After every row comes one of two labels: whether the row has a hidden trait. Each part has its own trait and labels.
[ -1   3  17  -3  -5 -10  -2   3 -17  22   5  -7  -8 -19  16  10   5 -17
  12   4 -34  -9   9 -51 -10  10   2 -27  -4  25   5  -4   4  -2   5   0
   0  21  -6 -32  -9  15  -3  22 -10 -20  21  -7   3   9   3   0  -4  20
 -18   1 -10 100  -6  -8   9   3 -13  16   8 -11   5  -8 -20  42  10   6
  -4  29   3]	RT
[  7  -5   0   0   5  -2   6   6  14  -2  -6 -11   3  -1   3   2  18   7
  10  -4 -10   8   6   8  -7 -17 -26 -25  -6  28  13   0  -7 -14  21   6
   9 -26 -10 -24 -31   1 -17   6   7 -50   7 -35   3 -11 -18  -2   2 -29
   8   7 -12 -70   7   5 -11 -35  37   8  11  23  -1   2  -3 -17   9 -11
   1  -7 -33]	GR
[  3  -2  11   7   1  -6   1  -5 -76  14   1  13 -19  -1  19  16  15 -10
  11 -14 -53   0 -10  -2   5  11   1   5 -10  47 -14  15 -12  -7 -16   5
   0  -3  -7   1  -2   3 -21  -5 -11  13   5  -4  -9 -18   5  -2   6 -10
  -5   1  12  96  -9  10  18  19  53  12  19  11 -13  -6 -34  19  26   6
  -2  -4 -43]	RT
[ -4   3   0  -5  -7  -8   5  -1 -20 -12  -5 -13 -19   0   4   4  13   1
  -2 -21  -1   0   4   1  -4   7 -12   2 -22   3  40  35 -24   1  13   2
  -4   5 -21  13   3   9 -17   6   5  19 -10  25 -15  32  10 -11 -11   4
  14  -1   6  42  -6  -7  -6   3  17  -1   1   6 -11   9 -21  -2   0   1
   7   8 -18]	RT
[ 13 -10   5  -5  -3   1  14   3 -10   6 -10   7 -13  17 -11  -1  14 -10
  -2 -11   2   2  -8 -37  -7  16  18   5   7 -12  -8  -6 -21   7  13  -5
  -4  -7  23 -12   6  10 -27  -1   6  10   0  -7   4 -22   0  10  -4 -12
 -12  15   5  73 -18  -7 -38   3  16  -8  15   8  19  17  -5  15 -10   2
  -4 -24  11]	GR
[  3  -9   3 -12  -9 -16   0  -4  40   9  16  32   0  -8   2  -2  28   9
 -13  13  31   1  -3 -29  -2  17  -6  -9  -4 -36 -10  15 -17   3 -23   2
  -6  47 -10  -8  -3   7  16 -16  11   5   9   8  -4  -4 -12   1  -3  34
 -25 -16  -5  33  -6   3 -15 -25  51   9   3 -66  -2 -16   9 -15   2   5
   3  19   3]	GR
[ -3  -6  -1  -7  -8 -20  12   4 -14   5   3  -6  15  13  -3 -19 -17  -6
  -2   4   3 -29   1 -11  -3   0  18   1 -12  22  15 -14 -11  -5   4   7
  -3  -3  13  -9 -24   4 -13  -4  10   9 -10   0 -11  12   2   2   2   0
 -10  23 -13   3  -8   4 -10   1 -41   5   3  27   5  -2 -13  26  22   4
   4 -28  16]	RT
[  1  12  -5   3  -2   9 -26   1 -54 -34   3  34  17   2   2  22  14   6
 -11  -7 -10  -3   8  18   8 -42   1  15  22 -40  17 -16  -7 -19 -19  -4
  -6  -6   0   9   6   2 -11  25  -6   0  12  19 -13 -13 -12   2   9 -21
   4  -2  -4 -45  16   4 -21  16  33  -6   1 -43   9  -4  39   7 -16   1
   3   6   7]	GR
[ -1 -16   3  -1   1  -4   2   1  16  18  -7  11  13  17  -4  -5   4 -14
   4  -3  23   9 -12 -20  -8 -17 -15 -20  -3   3 -32  -3   3  12  21   0
   6  38  39   5  14  -4   8  -3 -22  23  12 -29  -6  -1  10  16  -5 -21
  -8  18   7   6 -17   1  10  -5 -72  -9 -27 -29  11  -2  -8 -35 -18   5
   8 -32   3]	GR
[ -1  -1   0   3 -17   1   3   2  10  14 -12 -16   1 -20 -15  -8 -26   8
   0   6 -33  20 -12 -36  -2  -3 -24  10   1 -11  33 -29  12  -1  -3  -9
   5  38 -23  -4   6  -6  -5 -13   3  -6  21  -2   7 -15   0   4  22 -21
  11  -3   3  38  -7   5  -7 -20 -22   9  18  -1  -6   9   1 -11   5   0
   9  -4  -7]	RT

Next part:
[  5 -12  -5   6  -9 -14  -7   8   3  -1   1  -3   8   2   4  -8   1  -5
  13  -5  23   7 -12  20   1   6 -33  -8  13  -6   3  -1]	HR
[  2   4  -9   2   0   1  10  -2  -1  -3  -3  -1 -17  -1   3 -21  -5   0
 -14  14  25   1 -15  14  -5   1 -18  13  -7 -10  11  -3]	HR
[ -8  25  22  -1 -60  16  27 -13  -1  -2  -6  50  12   0   7  65  -5  10
   5 -14  20 -15 -18  42  10  12  17  -1  -1 -27   8   8]	GH
[  4  77  -1  -6  73  24  33   0  12   4  22  31 -18  -9   4 -47   1  24
 -21   8  -3 -13   2   4  -8 -17 -51  40 -17  20  -6  -8]	HR
[  7 -73 -17  10  28 -31 -36  29   6   7   4 -42  15   4  -8 -51   8 -18
  17 -11 -21  31  26 -45  -2 -23 -31 -38  25  24 -16 -10]	HR
[  2  26   2   0  23  14  13   1   8   2   6  26  -1  -6   4 -25  -1  15
 -12   8 -16  -4   5  11  -2 -12   4   6 -10   6  -5  -1]	HR
[  5   3  -8   2  16   4   1   4   4   0   1   2 -12  -5   0 -46  -3   6
 -16  16 -10   9   3  -1  -5 -13 -11   0  -5   6   0  -5]	HR
[  9  28   3  -4  28   5  -3   3   7   1  10  20  12  -4   0 -23   3  14
  18  -5 -40  -7  13   0   2  -6   7 -16  -1  10 -11   3]	GH
[ -2   8  17   2 -36   2   0  -3   1  -1   0  27  23   1   2  41   1   3
  15 -23   1  -4  -8  29  10   8   1 -19   8  -9   1   6]	GH
[-12 -56  -9   9 -12 -10  16   5   2  -1 -14 -15 -14   4   4  -5  -3 -15
 -30  23  50  12 -26  43  -3   4 -11  29   5 -14  10  -5]	HR
[  2 -51  -5   4 -60 -20 -21   3  -7  -2 -15 -15   7   7  -1  37  -3 -17
  20 -12  11   9  -5   9   8  18  11 -33  27 -18   8   4]	HR
[  0 -15  13   2 -69  -7 -11  -3  -6  -5  -5   3  24   6   2  52   0  -6
  30 -26  18   0  -7  10  10  12  15 -37  10 -20   6   7]	GH
[ -2   0  -1   2  14  15  21   2   3   2  -2  22 -10  -6   0 -28  -4   8
 -26  21 -12   2   3   8  -3 -17   6  12  -6   7  -3  -5]	HR
[  5 -44 -10  13 -16 -32 -26  15   4  -5   0 -11   7   2   4 -27   5 -13
  15  -2  33  25 -23  32  -1   5 -51 -16   6 -12  10  -2]	HR
[  3   7   7   1 -17  -8  -9   1   2  -2   4  24  21   0   3  30   4   1
  25 -19  -2   1 -12  25   7  11 -17 -20   8  -9   1   7]	GH
[  8 -47 -13  11   4 -30 -28  22   5   1   4 -18  15   4   0 -21   7 -10
  21 -13   9  24  -3  -2   0  -9 -47 -29  19   1  -1  -5]	HR
[ -3  34  13  -6   6  26  31  -5   7   1   8  40   8  -2   6   8  -3  22
   4  -5   1 -20  10  17   8  -4  36   5   8   4  -6   3]	GH
[  2 -17  -5   4  -1  -3   7   7   3  -1  -1   4  -4   0   2 -17  -2  -2
  -4   5  22   6  -9  20  -1  -3 -16   0   7  -4   4  -2]	HR
[  2  -9   1   0  22   2   0   9   6   7   4  11  14  -1  -3 -10   1   2
   8  -8 -44   5  20 -15   4 -10   2 -23  16  17 -15  -1]	GH
[  5 -20   1   2 -35 -19 -18   6  -1  -3   0  -4  18   5   2  29   3  -7
  35 -23  16   2  -3  13   7  13 -20 -28  21 -13   2   4]	HR
[  8  -4   9   5 -18 -19 -30  11   8   1  11  30  41   1   0  28   8   1
  48 -35 -23  11  -1  15  10   5 -36 -50  16   2 -10   5]	GH
[ -1  26   2   0  20  18  23  -2   4   3   1  24 -13  -6  -1 -36  -5  11
 -27  19 -20  -2   6   5  -3 -18   6  13 -11   9  -4  -4]	HR
[ -8   7  12  -1 -16  10  30  -4   6   2  -3  41   9  -1   6  27  -3   7
  -3  -3  14  -9 -12  41   9   8  10   5   5  -6  -1   5]	GH
[  6  13  -3   3  20   5  -1   4   5  -2   5  22   0  -6   1 -35  -1  10
  -6  10 -18   3  -1  13  -1 -12  -9  -5  -7   4  -1  -1]	HR
[-11  44  20  -6 -36  29  49 -19  -2   1  -6  48  -3  -1   6  58 -10  12
  -8  -1  23 -24 -16  37   7  15  12  23  -1 -13   5   4]	GH

Next part:
[ -4   8   2   0  30  14   0  48  16  29  17  16  27  -4  -3   4  -2  23
   0  29   7   6  -9 -16 -20  65 -18   3  23   2  30 -13  -1  14  33 -18
  -8]	GM
[ -2 -17  22 -22  -8  12  16  15  23  14  31  -1  11  -8  -6   9  -5  11
 -10  24   0  -2  -4  -2  -5  14 -10  -8 -18   7 -10  16  30   4  37   7
 -18]	GM
[ -4  -6  12 -18   6  20  -5   8  -9  -8  31 -11 -28  -8  -2  14  -1  18
  -4  17   2 -16 -11 -14   2  20  -4   5   2  -5  17 -10  -3   4  -5   0
  -1]	MS
[-11  -8  19  -9   2  24  -8  28  14  19  -7  21   1   3   6  11  -4   9
  -5   4  -6 -14  -4 -11  -2  14   1 -12  -3   5   9  -6   6  15  -1  -6
  -6]	GM
[ -1  19 -22  16  36   6   0  68  28  44  -6 -12  44   3  -1  -2  -1  18
  -2   9   6  28 -16 -12 -26  50  -8  23 -15  25  31   4  -6  14  10 -31
   3]	GM
[ -3  -5   1 -30  27  27  -5  38   1   3  71 -46 -62 -21   0  21 -21  47
  -9  17   9 -21 -25  -2  16  27 -15  17 -10  -4   8   8  19  22  27   9
  29]	MS
[  1 -13  22 -13 -14   6   1   1  13   1  22   5   9  -6  -9  17  -1   5
  -7  22  -3   3   3  -1  -3   9  -4  -4 -20   5  -5  12  23  -6  23   4
 -19]	GM
[ -6   7   3  -5  23  11   0  42  15  25  18   8  26  -8  -7   0  -3  35
   1  18   5   5  -8 -13 -11  24 -10   4  19   7  23 -12   0  10  28   0
  -4]	GM
[-12   5  -3  -9  21  12   1  37  27  48  22   3  39  -3  -2  -6  -7  29
  -5   5  10   7 -16  -7 -11  54 -14   9   4  16   7  10  20  18  32 -12
   5]	GM
[  3 -12  11  -2   6   3  12  -7   9  -6   7   4   1  -3  -1  15   1  19
  -6  21  -8   3 -14  -4   1   0  -5  -5  -6   0   8   2  19  21  27   0
 -24]	MS
[ -4 -15  31 -28 -30  11   1   9   9  15  23   1  15  -1 -16   4 -10  -6
 -10  16   3   1  14  -2  -6  16  -3  -6 -39   5  -3  28  30 -33  29   9
 -11]	GM
[-19 -14  43 -42 -14  15   5 -69  -4  13  58  35  -5  -2 -11  -7 -12  19
  -5   0   1 -35  -3   4  33  12 -13 -27  33 -22 -30 -24  15 -15  49  33
 -20]	GM
[  2 -11  18 -12  -9   5  14   4  12   7  35   3   0  -8  -7  10  -2   3
  -7  19  -5   2  -2  -2  -2   3  -4  -4 -20   2  -2  12   5   1  22   3
 -19]	MS
[  8 -11  20 -10  12  12  11  -5   5  -6  37  13  -8  -9  -2  21  -3  33
  -8  42  -4  -7 -14 -10  -6  31 -14 -18  23   0   4 -13  23  31  45  -1
 -43]	MS
[ -1  -5  27  -9 -11  24  -7  22  13  17  -6  15  -3   4   6   7  -4  14
  -2  15  -5 -11  -7  -9  -6  29   1  -4   2   5   8  -6   5  15   9  -3
  -3]	GM
[-11   2   4 -12  10  12   2   9   4  16  23  15  21   0  -9   5  -6  25
   0   1   3  -5  -7  -5   0  32  -8  -4  17  -1   5  -4   1  -1  27   1
  -4]	MS
[-10   3   7 -14  16  14   2  27  16  30  23  13  19  -6  -7  -4  -6  28
  -2  13   7   1  -8  -8  -2  46 -15  -1  25   5   9 -11  12   6  34  -5
  -3]	GM
[ -2 -13  18 -11  -4   8  14  -1  13  -3  21   3   1  -8  -5  14  -1  11
  -3  24  -3   1  -5  -3  -3   7  -7  -7   7  -7  -2   7   9   8  30   3
 -24]	MS
[ 11 -19  26  -7  21  13   9  -2  -7 -20  34  22 -12 -21  -5  10   7  24
  -9  56  -7 -14 -18 -14  -7  21 -17 -21  42  -4  29 -29  18  38  49  -4
 -67]	MS
[-12   8  -2  -4  21  11   2  33  21  37   4   2  -2   1   4  -2  -5  26
  -1   4   8   9 -14  -7 -10  43 -13   6  -1  13   8   0   5   9  26  -9
  12]	GM
[  9  -4   8 -34  42  28  -4  38   6 -20  84 -50 -52 -11  -9  30 -19  54
 -12  30   9 -32 -17 -22  21  32 -22  16  45 -14  28 -14  -4  19  21  13
   1]	GM
[-16   7  -1  -7   9   9   2  10  19  38  22   0  26   3  -2  -8  -7  21
   2 -12   4  13 -14   0  -3  32  -3   5  -9   6  -4   2   6   4  20  -3
  17]	MS
[  3 -10   4  -2  -4   4  12  -8   1  -9  25   3  -1  -9  -3  15   4  14
  -4  25 -10   1 -13  -2  -5   0  -6  -9  -1   0  14  -8  14  21   7   1
  -8]	MS
[ -5  -4  -4   6  -7  -1  14  -4  26  14  21 -19  10  -3   6   6  -2  -2
   0 -21  -5  10 -20   8  -1 -19   2   6 -55  10 -11  36  21   3   7   1
  12]	MS

Part 4:
[ -3  -5  30  -2  30 -19  16  -2   1  -3  24  -4  21  -5 -12   3   5  -7
   6  12   3   7   4  -7 -37   0  -2   5   0  -5  20   2 -26   5   3  -2
   5  -5  94  -2  22  17   7  18   4  -2  -1  -2   8  -4   1 -16   8 -50
   6   5  -3   3   6]	Tj
[ 18 -37   7  -4  16 -15  28 -15  -8  -5  16  14  12   0  -5   5   7  -2
  10  13   2   5   3 -19  -7  -6  -6   1 -11  -8   9   4  -6   9   2  -4
   2 -13   9  -3  10  13   4  16   3 -54  -7  10  38  -5 -37  -7  11  -9
  37   5  -5   9  10]	Th
[  4  -8   8  -3   5 -25   9  -5  -8  -4  15  10   5 -10 -12  13   9  -3
   0   9   5   3   3 -12 -28 -12  -3   2  -4  -3  22   3  -9   1   6  -9
   4 -10  28  -3  12  16  13   5   7  -3  -6   5  13  -7 -12 -24   6 -16
  12   5 -26   5  14]	Tj
[ 15 -48   4  -1   7  -4  11  -6 -16  -5  26  22   6  -3  -6   5   5  -3
   2  10   8   4   3 -13 -14 -13  -9   2  -8  -8  20   7  -1  12  10  -4
   3  -8   7  -5   7  18   7  15   7 -59  -7  13  19  -8 -38  -9  11  -2
  26   5 -14   9  16]	Th
[ 18  -3   3  -4   5 -20   9  -6  -7  -4  13  14  11  -2  -7   1   7  -1
   6   9   5   7   2  -4  -4  -6  -1   3  -7 -15   1   6 -18  10  -1  -6
   6   2   8  -1   4   9   2   2   3 -30  -6   1  26  -2 -27 -32   4  -2
  21   7 -20   4   8]	Th
[  5   4  11  -3  16 -12  32 -11  -3  -3  17  10  12   0  -7   0   5  -3
  19   9   4   3   3  -9  -2   1  -4   3  -4  -8  13   4 -21  12   1  -2
   8   0  32  -4  16  15   4   9   5 -13  -4   1  34  -2 -25 -15   8 -14
  21   5  -4  10   4]	Th
[  7  -3   9  -2  11 -22  21  -6  -2  -3  18   4  12  -2  -9   2   5  -2
  16  10   2   1   3  -6 -12   2  -4   3  -2  -2  13   4 -28   6   2  -4
   7   1  26  -3  11  14   5   6   3 -14  -3  -2  17  -4 -17 -20   2 -17
   5   3  -8   8   8]	Tj
[  8  -2   7   0   4 -26  -2  -7   3  -3  30  -5  23  -4  -8  -3  -1  -1
  17   5  12   3   2   7   1   9  -2   6  -2 -13  -3  11 -32  10   5   0
  12  10  27  -2   2   2  -3  -1   1 -28   0  -9   7 -10   1 -35   2 -18
  13  10  -6   3   3]	Tj
[ 11 -29  12  -3  16  -9  29 -10  -5  -3  13   7   8  -2  -6   4   6  -2
  13  16   2   1   2  -9  -6  -5  -4   2  -8  -4  13   4  -7   8   4  -5
   2  -4  13  -2  14  20   5  10   4 -25  -5   6  30  -3 -13 -19  10 -13
  19   9  -9  13   8]	Th
[  8 -23   8  -3  11 -12   2  -4 -11  -5  21  11  13  -3  -7   0   0  -3
   7   8   8   5   2  -3  -6  -3  -6   5  -4 -11  13   9 -17  10  11   0
  10   1  12  -4  10   6   1   8   4 -31  -5   2  17   1 -37 -32   6 -16
  18   9  -5   6  11]	Tj
[ 26 -12  29  -3  31  -2  20  -4  -6  -4  21  10  19  -4  -8   7   7  -7
   2  15   3   1   6 -31 -36 -10  -5   6  -2   3  23   4   6  -1  10  -5
  -3 -17  52  -6  24  21  15  22   8   3  -7  11  33 -14  -9  -9  10 -27
  15   1 -11   3  11]	Tj
[ 13 -22   0  -3   8 -17  11 -10  -5  -3  19   9   9  -1  -7   0   7  -2
  12   9   5   3   2  -6  -4  -3  -5   2  -5  -7   2   6 -10  10   2  -3
   5   0  16  -3   8  15   3  12   1 -21  -6   2  19  -3 -17 -22   7  -9
  18   1  -5   8   9]	Th
[ 17 -10 -14  -4   2 -32   5 -14   0  -2  15  19  18   0  -9  -5   3   2
  13   7   7   8   0  10  13   6  -2   4  -4 -24 -11   6 -43  13  -2  -1
  20  14  17   0   0  -2 -10  -2  -3 -21   2 -10  27   0 -20 -40   3  -4
  11  13   0  12   3]	Th
[ 43 -16  -4  -4  -5 -32   3 -12 -10  -2  18  47  15   4  -6  -7   3   2
  31   3   6  25   1  15  26   5  -1   3 -13 -55 -27   8 -46  18  -4  -1
  33  22  18   1  -7  -4 -14  -7  -5 -87   2 -13  51   2 -60 -41   2   1
  24  19  -8  17   4]	Th
[  1  -5  10  -3   7 -21  13  -5   0  -3  22  -2  14   1 -14   0   3  -1
  12  10   4   2   2  -3 -14   1  -3   8  -5  -4   7   4 -26   9   3  -2
   4  -1  32  -3  12   7   5   5   2 -12  -3  -2  20  -3   0 -28   4 -15
  12   7  -5   6   6]	Tj
[  8 -25  12  -3  12  -6  16  -8  -8  -4  17  11  10   0  -7   4   4  -2
   7  11   6   2   2 -10 -11  -5  -4   3  -4   0  13   9  -5  11   5  -4
   3  -5   8  -4  10  17   3  12   4 -18  -3   5  17  -4 -12  -9   7  -6
  18   5  -9   5  13]	Tj
[ 42 -56  -1  -3   1 -18  -1 -12 -25  -6  21  43  10   0  -4  -3  -1   0
  16   3  12   9   3   1   5  -2 -10   5 -12 -14   1  15 -20  22  14  -1
  15   7   2  -4  -2   1  -7   6   3 -84  -4   2  29  -8 -92 -34  11   0
  26  10  -1   7   7]	Tj
[ 16 -10  -1  -4   3 -24  40 -18  -1  -1  24  17  11   1  -5   1  12   0
  28   5   4   9   1  -2   6   2  -3   1  -9 -14 -10   3 -24  14  -1  -2
  11   6  -1   0   6   9  -2   8  -1 -57  -3  -2  53   1 -16 -23   7  -4
  23  12 -11  17   5]	Th
[  7  -1  18  -2  11 -17   9  -3   0  -4  23   3  16  -7  -9   4   8  -6
   3   9   3   1   4  -7 -36  -4  -2   7  -2   2   5   7 -17   5   8  -4
   6  -7  45  -6   8  17   7   4   7 -17  -4   2   9  -8  -5 -32   7 -20
   9   5  -7   2   5]	Tj
